Here is a tiny trained network, its code and every weight. The questions are about switching its units off for an input and a target symbol, where a switched-off unit gives its printed mean instead of its output.

import numpy as np


def w(rows, s, z=0):
    codes = np.array(rows[::2]) - 128.0
    scale = np.full(codes.shape[1], s)
    scale[-1] = z or s
    return codes * scale


def f(y):
    return np.maximum(y, 0)


def softmax(a):
    e = np.exp(a - a.max(-1, keepdims=True))
    return e / e.sum(-1, keepdims=True)


def log_softmax(a):
    a = a - a.max(-1, keepdims=True)
    return a - np.log(np.exp(a).sum(-1, keepdims=True))


def net(x, mask):
    ids = ['ΛΠΣΦαβγδεζηθτψω'.index(c) for c in x.split()]
    T = len(ids)
    res = E[ids] + P[:T]
    u = 0
    for l in range(2):
        r = res
        for j in range(3):
            rows = slice(2 * j, 2 * j + 2)
            q, k, v = (r @ M[l][rows].T for M in (Q, K, V))
            z = softmax(np.where(np.tri(T) > 0, q @ k.T / 2**0.5, -1e9)) @ v
            o = O[l][rows]
            res = res + np.where(mask[u + j], z, o[:, -1]) @ o[:, :-1]
        u += 3
        y = f(res @ A[l][:, :-1].T + A[l][:, -1])
        res = res + np.where(mask[u : u + 4], y, B[l][:, -1]) @ B[l][:, :-1]
        u += 4
    return log_softmax(res[-1] @ U[:, :-1].T + U[:, -1])


Q, K, V, O, A, B = {}, {}, {}, {}, {}, {}
E = w([
[174,47,63,205,133,78],'Λ',
[28,71,53,115,140,98],'Π',
[246,149,102,45,144,252],'Σ',
[173,132,239,116,60,82],'Φ',
[206,128,56,231,56,235],'α',
[205,114,122,36,154,206],'β',
[197,166,78,41,225,148],'γ',
[207,112,120,49,158,190],'δ',
[204,112,123,53,158,195],'ε',
[146,120,121,29,192,249],'ζ',
[116,10,73,63,41,74],'η',
[15,189,159,105,74,106],'θ',
[92,31,114,188,40,227],'τ',
[179,250,225,200,237,59],'ψ',
[58,116,53,215,176,176],'ω',
],0.011)
P = w([
[154,119,179,119,175,125],'0',
[158,106,149,112,167,135],'1',
[157,94,129,112,164,144],'2',
[154,91,110,109,160,150],'3',
[154,86,95,112,155,164],'4',
[155,83,73,108,153,160],'5',
[157,77,61,114,147,165],'6',
[152,77,46,116,142,166],'7',
[154,77,35,120,135,170],'8',
[156,73,20,116,134,172],'9',
[155,72,11,124,126,172],'10',
[161,69,3,123,133,171],'11',
],0.007)
Q[0] = w([
[129,116,165,142,162,125],'0.h0',
[137,166,153,129,112,102],'0.h0',
[181,123,102,62,172,165],'0.h1',
[152,123,74,93,119,175],'0.h1',
[190,66,27,56,183,249],'0.h2',
[166,129,165,170,155,120],'0.h2',
],0.02)
K[0] = w([
[136,136,166,146,111,89],'0.h0',
[136,173,204,106,118,152],'0.h0',
[97,75,19,165,97,119],'0.h1',
[136,92,37,136,122,161],'0.h1',
[109,62,3,172,101,135],'0.h2',
[196,117,141,184,175,111],'0.h2',
],0.015)
V[0] = w([
[95,33,41,180,134,122],'0.h0',
[94,100,130,124,81,73],'0.h0',
[122,118,213,58,81,126],'0.h1',
[254,101,146,139,63,97],'0.h1',
[236,163,85,44,101,162],'0.h2',
[247,168,59,191,147,104],'0.h2',
],0.0072)
O[0] = w([
[153,128,33,143,77,102,245],'0.h0',
[109,169,105,160,120,134,2],'0.h0',
[124,102,197,90,141,154,1],'0.h1',
[255,164,144,50,107,137,188],'0.h1',
[102,147,127,66,59,141,212],'0.h2',
[154,218,139,130,68,100,232],'0.h2',
],0.009,0.0027)
A[0] = w([
[124,41,168,164,100,3,225],'0.n0',
[49,96,84,250,225,159,245],'0.n1',
[119,21,98,124,137,156,253],'0.n2',
[12,253,204,108,62,17,248],'0.n3',
],0.0051,0.0038)
B[0] = w([
[182,157,220,38,76,68,166],'0.n0',
[229,192,102,108,131,135,217],'0.n1',
[169,36,67,128,179,87,253],'0.n2',
[59,108,223,254,118,43,169],'0.n3',
],0.0069,0.0056)
Q[1] = w([
[127,166,39,141,148,128],'1.h0',
[189,79,123,53,87,91],'1.h0',
[51,131,170,188,112,39],'1.h1',
[121,95,126,155,104,7],'1.h1',
[234,125,90,62,143,91],'1.h2',
[176,33,124,71,180,103],'1.h2',
],0.012)
K[1] = w([
[102,151,32,173,119,128],'1.h0',
[152,56,132,132,40,99],'1.h0',
[119,156,251,97,186,140],'1.h1',
[123,156,174,122,240,207],'1.h1',
[163,115,16,162,57,89],'1.h2',
[127,48,34,123,117,130],'1.h2',
],0.012)
V[1] = w([
[104,42,93,155,1,111],'1.h0',
[82,134,143,118,45,122],'1.h0',
[105,83,115,64,112,3],'1.h1',
[105,206,122,88,216,124],'1.h1',
[117,132,163,44,139,22],'1.h2',
[63,135,66,68,178,130],'1.h2',
],0.0076)
O[1] = w([
[154,118,255,112,149,110,253],'1.h0',
[142,141,163,58,168,151,44],'1.h0',
[119,62,122,100,85,24,193],'1.h1',
[96,154,85,59,111,162,49],'1.h1',
[118,59,98,86,63,45,120],'1.h2',
[50,107,93,36,189,137,90],'1.h2',
],0.0081,0.0046)
A[1] = w([
[219,193,107,84,112,163,161],'1.n0',
[84,203,19,117,164,163,254],'1.n1',
[76,61,149,106,3,251,108],'1.n2',
[165,234,174,223,74,159,206],'1.n3',
],0.0077,0.0016)
B[1] = w([
[116,105,98,196,33,162,254],'1.n0',
[56,191,191,121,117,184,201],'1.n1',
[94,2,197,218,176,180,158],'1.n2',
[107,143,130,31,224,128,229],'1.n3',
],0.0095,0.0094)
U = w([
[174,164,89,178,58,88,189],'Λ',
[133,94,2,112,185,116,71],'Π',
[117,115,155,167,88,154,91],'Σ',
[116,154,236,126,111,115,139],'Φ',
[180,158,122,64,148,167,42],'α',
[122,102,120,126,126,143,101],'β',
[80,166,110,58,82,113,188],'γ',
[126,107,117,129,121,136,91],'δ',
[128,107,115,130,124,143,88],'ε',
[90,101,143,100,186,151,113],'ζ',
[158,93,134,54,145,108,19],'η',
[46,110,160,234,115,65,254],'θ',
[170,91,152,208,202,138,130],'τ',
[120,172,146,120,179,82,174],'ψ',
[103,156,84,205,141,145,150],'ω',
],0.0094,0.0055)

Each question gives the input, a string of symbols that net reads in full, and the target symbol t.
The units are the heads (2 rows each of Q, K, V and O) and the neurons (one row each of A and B). Each row of codes is followed by its name. A weight is (code - 128) times the scale printed after its matrix; where a second scale follows, it is the last column's (O, A, B and U).
mask holds one flag per unit, layer by layer, with each layer's heads first. A switched-off unit (its flag False) gives its mean, the last column of its rows in O or B, instead of its output. The means were averaged over made-up inputs and are rounded, as every weight is.
A unit's drop is (log p(t) with every unit on - log p(t) with that unit switched off) / (log p(t) with every unit on - log p(t) with every unit switched off).
unit that matters most: the unit with the biggest drop
k most important neurons: the k neurons with the biggest drops, biggest first
top k neurons in layer l: the k neurons of layer l with the biggest drops, biggest first
drop of u: that unit's drop, to one decimal
input Φ ζ γ δ Λ γ γ τ Φ ζ, target τ: most important neuron -> [0.n2]
input Π γ Λ Λ η Λ Σ ζ ψ ω, target ω: top 2 neurons in layer 1 -> [1.n1 1.n0]
input Φ γ γ γ γ ζ, target ζ: top 3 neurons in layer 1 -> [1.n2 1.n1 1.n0]
input Σ ω α Λ γ ω Π Φ, target Φ: 2 most important neurons -> [0.n0 0.n3]
input γ θ γ α θ Φ ζ ζ τ Λ ζ Π, target Π: top 3 neurons in layer 0 -> [0.n2 0.n1 0.n3]
input ζ γ Λ γ τ γ ψ, target ψ: top 2 neurons in layer 0 -> [0.n3 0.n2]
input ω γ ε ζ γ δ Φ τ γ Λ θ, target θ: top 3 neurons in layer 0 -> [0.n3 0.n1 0.n2]
input τ θ Π Π Φ ζ ζ ω ω γ δ, target ω: 2 most important neurons -> [0.n1 1.n1]
input γ Λ θ ψ Λ Φ Π, target Π: 2 most important neurons -> [0.n1 0.n2]
input ζ Φ ζ θ Π γ Λ γ Σ, target Λ: 2 most important neurons -> [1.n0 0.n0]
input δ γ θ, target θ: 3 most important neurons -> [0.n3 1.n3 1.n2]
input θ Π ε ω ζ, target ω: 2 most important neurons -> [0.n1 1.n1]
input θ Λ γ γ Π γ, target Π: 2 most important neurons -> [0.n2 0.n0]
input ζ α γ, target α: unit that matters most -> 1.n3
input α θ γ γ ζ, target α: 2 most important neurons -> [1.n3 0.n2]
input ζ Φ ζ η, target η: top 2 neurons in layer 0 -> [0.n2 0.n0]
input Π Σ θ ζ γ β γ ζ ζ, target Π: 2 most important neurons -> [0.n2 0.n0]
input ζ θ ζ η β δ, target η: drop of 0.h2 -> 0.1
input γ η Λ, target Λ: drop of 0.h0 -> 0.2
input η ζ γ γ Σ ζ β Σ, target η: unit that matters most -> 1.h1
input γ ζ γ δ β α, target α: drop of 1.n3 -> 1.6
input τ ζ δ, target τ: drop of 0.h2 -> 0.3
